Below are the code and all the weights of a small trained network. Each question names an input and a target symbol and asks about switching units off, where a switched-off unit gives its printed mean instead of its output.

import numpy as np


def w(rows, s, z=0):
    codes = np.array(rows[::2]) - 128.0
    scale = np.full(codes.shape[1], s)
    scale[-1] = z or s
    return codes * scale


def softmax(a):
    e = np.exp(a - a.max(-1, keepdims=True))
    return e / e.sum(-1, keepdims=True)


def log_softmax(a):
    a = a - a.max(-1, keepdims=True)
    return a - np.log(np.exp(a).sum(-1, keepdims=True))


def net(x, mask):
    ids = ['αδθξπψ'.index(c) for c in x.split()]
    T = len(ids)
    res = E[ids] + P[:T]
    u = 0
    for l in range(3):
        r = res
        for j in range(3):
            rows = slice(3 * j, 3 * j + 3)
            q, k, v = (r @ M[l][rows].T for M in (Q, K, V))
            z = softmax(np.where(np.tri(T) > 0, q @ k.T / 3**0.5, -1e9)) @ v
            o = O[l][rows]
            res = res + np.where(mask[u + j], z, o[:, -1]) @ o[:, :-1]
        u += 3
    return log_softmax(res[-1] @ U[:, :-1].T + U[:, -1])


Q, K, V, O = {}, {}, {}, {}
E = w([
[245,114,117],'α',
[135,65,222],'δ',
[159,80,69],'θ',
[77,192,233],'ξ',
[139,104,71],'π',
[59,246,80],'ψ',
],0.011)
P = w([
[118,169,106],'0',
[117,149,204],'1',
[170,203,146],'2',
[177,183,115],'3',
[198,196,138],'4',
[253,227,85],'5',
[217,237,84],'6',
[207,232,79],'7',
],0.0039)
Q[0] = w([
[181,54,147],'0.h0',
[147,68,168],'0.h0',
[110,84,96],'0.h0',
[188,98,102],'0.h1',
[9,142,91],'0.h1',
[198,124,125],'0.h1',
[113,188,86],'0.h2',
[165,130,107],'0.h2',
[147,95,65],'0.h2',
],0.011)
K[0] = w([
[122,203,141],'0.h0',
[97,171,125],'0.h0',
[108,49,246],'0.h0',
[82,160,138],'0.h1',
[171,8,160],'0.h1',
[70,140,138],'0.h1',
[162,91,161],'0.h2',
[168,45,170],'0.h2',
[129,185,79],'0.h2',
],0.013)
V[0] = w([
[92,78,120],'0.h0',
[26,151,59],'0.h0',
[57,94,49],'0.h0',
[146,133,101],'0.h1',
[121,28,106],'0.h1',
[175,214,84],'0.h1',
[6,60,161],'0.h2',
[191,121,183],'0.h2',
[174,138,139],'0.h2',
],0.011)
O[0] = w([
[124,130,144,67],'0.h0',
[69,181,30,60],'0.h0',
[198,195,93,48],'0.h0',
[133,173,139,131],'0.h1',
[231,205,179,12],'0.h1',
[87,255,131,223],'0.h1',
[149,136,36,1],'0.h2',
[76,100,124,201],'0.h2',
[123,171,39,177],'0.h2',
],0.0063,0.0039)
Q[1] = w([
[129,135,95],'1.h0',
[175,74,148],'1.h0',
[252,93,200],'1.h0',
[184,120,152],'1.h1',
[123,59,196],'1.h1',
[119,246,229],'1.h1',
[179,21,222],'1.h2',
[203,116,89],'1.h2',
[109,136,214],'1.h2',
],0.012)
K[1] = w([
[94,132,115],'1.h0',
[153,94,222],'1.h0',
[145,109,231],'1.h0',
[155,167,121],'1.h1',
[76,102,98],'1.h1',
[254,92,64],'1.h1',
[172,30,93],'1.h2',
[173,89,151],'1.h2',
[110,87,239],'1.h2',
],0.0095)
V[1] = w([
[165,203,136],'1.h0',
[119,233,212],'1.h0',
[142,59,22],'1.h0',
[255,17,70],'1.h1',
[129,116,157],'1.h1',
[62,139,174],'1.h1',
[14,193,112],'1.h2',
[71,121,130],'1.h2',
[76,112,85],'1.h2',
],0.0087)
O[1] = w([
[112,86,94,161],'1.h0',
[1,136,74,252],'1.h0',
[161,105,131,12],'1.h0',
[112,51,119,53],'1.h1',
[73,119,184,152],'1.h1',
[106,165,253,175],'1.h1',
[113,70,128,237],'1.h2',
[108,109,121,163],'1.h2',
[128,139,117,111],'1.h2',
],0.0069,0.0031)
Q[2] = w([
[174,250,103],'2.h0',
[184,154,87],'2.h0',
[209,150,178],'2.h0',
[105,120,155],'2.h1',
[115,60,95],'2.h1',
[123,128,150],'2.h1',
[150,221,130],'2.h2',
[117,140,115],'2.h2',
[80,121,123],'2.h2',
],0.016)
K[2] = w([
[117,146,73],'2.h0',
[88,199,108],'2.h0',
[120,159,138],'2.h0',
[124,119,117],'2.h1',
[108,138,209],'2.h1',
[139,172,121],'2.h1',
[186,113,125],'2.h2',
[111,87,113],'2.h2',
[133,80,246],'2.h2',
],0.014)
V[2] = w([
[145,223,118],'2.h0',
[99,56,137],'2.h0',
[132,108,131],'2.h0',
[161,166,90],'2.h1',
[120,254,76],'2.h1',
[202,72,146],'2.h1',
[135,149,144],'2.h2',
[234,156,79],'2.h2',
[129,137,97],'2.h2',
],0.011)
O[2] = w([
[79,43,254,114],'2.h0',
[184,184,89,149],'2.h0',
[176,144,128,127],'2.h0',
[87,93,73,96],'2.h1',
[101,78,87,156],'2.h1',
[188,96,125,51],'2.h1',
[91,185,140,137],'2.h2',
[108,43,83,2],'2.h2',
[143,101,104,103],'2.h2',
],0.0056,0.0064)
U = w([
[107,45,212,248],'α',
[81,207,101,2],'δ',
[121,94,163,229],'θ',
[189,197,131,163],'ξ',
[97,193,223,17],'π',
[110,120,253,142],'ψ',
],0.007,0.0044)

Each question gives the input, a string of symbols that net reads in full, and the target symbol t.
The units are the heads (3 rows each of Q, K, V and O). Each row of codes is followed by its name. A weight is (code - 128) times the scale printed after its matrix; where a second scale follows, it is the last column's (O and U).
mask holds one flag per head, layer by layer. A switched-off head (its flag False) gives its mean, the last column of its rows in O, instead of its output. The means were averaged over made-up inputs and are rounded, as every weight is.
A unit's drop is (log p(t) with every unit on - log p(t) with that unit switched off) / (log p(t) with every unit on - log p(t) with every unit switched off).
The circuit of an input: a set's keep is (log p(t) with only the set's units on - log p(t) with every unit switched off) / (log p(t) with every unit on - log p(t) with every unit switched off). Starting from all 9 units, units are removed one at a time, each time the one whose removal leaves the highest keep (on an exact tie, the one counted first), for as long as the keep stays at least 0.8.
units of the circuit, in order: the units of the circuit, biggest drop first
unit that matters most: the unit with the biggest drop
heads that matter: for each layer, one digit per head in row order, 1 if its drop is at least 0.15 and else 0, layers parted by /
drop of u: that unit's drop, to one decimal
input δ θ π, target ξ: units of the circuit, in order -> (2.h0, 0.h1)
input ψ δ θ, target δ: units of the circuit, in order -> (1.h2, 0.h1, 0.h0, 2.h0)
input δ π δ, target ξ: units of the circuit, in order -> (2.h0, 1.h1, 0.h1)
input α α α δ α ξ θ, target π: heads that matter -> 101 / 110 / 001
input δ π ξ ψ ψ ψ ξ, target δ: heads that matter -> 100 / 010 / 100
input δ δ π, target ξ: units of the circuit, in order -> (2.h0, 0.h1, 2.h1)
input δ δ α, target ξ: units of the circuit, in order -> (2.h0, 1.h1, 0.h1)
input δ ψ ψ, target ξ: units of the circuit, in order -> (0.h1, 1.h1, 2.h0)
input ψ α ξ, target δ: heads that matter -> 110 / 101 / 010
input α ξ θ ξ α, target π: heads that matter -> 110 / 110 / 001
input δ ξ ξ, target ξ: units of the circuit, in order -> (2.h0, 0.h1, 1.h1)
input δ ξ θ, target ξ: units of the circuit, in order -> (0.h1, 2.h0, 1.h1)
input δ δ θ α ψ θ, target ξ: units of the circuit, in order -> (1.h1, 2.h0, 0.h1, 2.h1)
input ψ θ δ, target δ: units of the circuit, in order -> (0.h0, 0.h1, 1.h2, 2.h0)
input δ α δ θ ψ, target ξ: unit that matters most -> 1.h1
input ψ α δ π δ ψ α, target δ: unit that matters most -> 0.h1
input α ξ ξ α, target π: drop of 2.h1 -> 0.1
input α ξ θ, target π: drop of 2.h2 -> 0.2
input α ξ ξ ξ δ π δ, target π: drop of 0.h2 -> 0.0
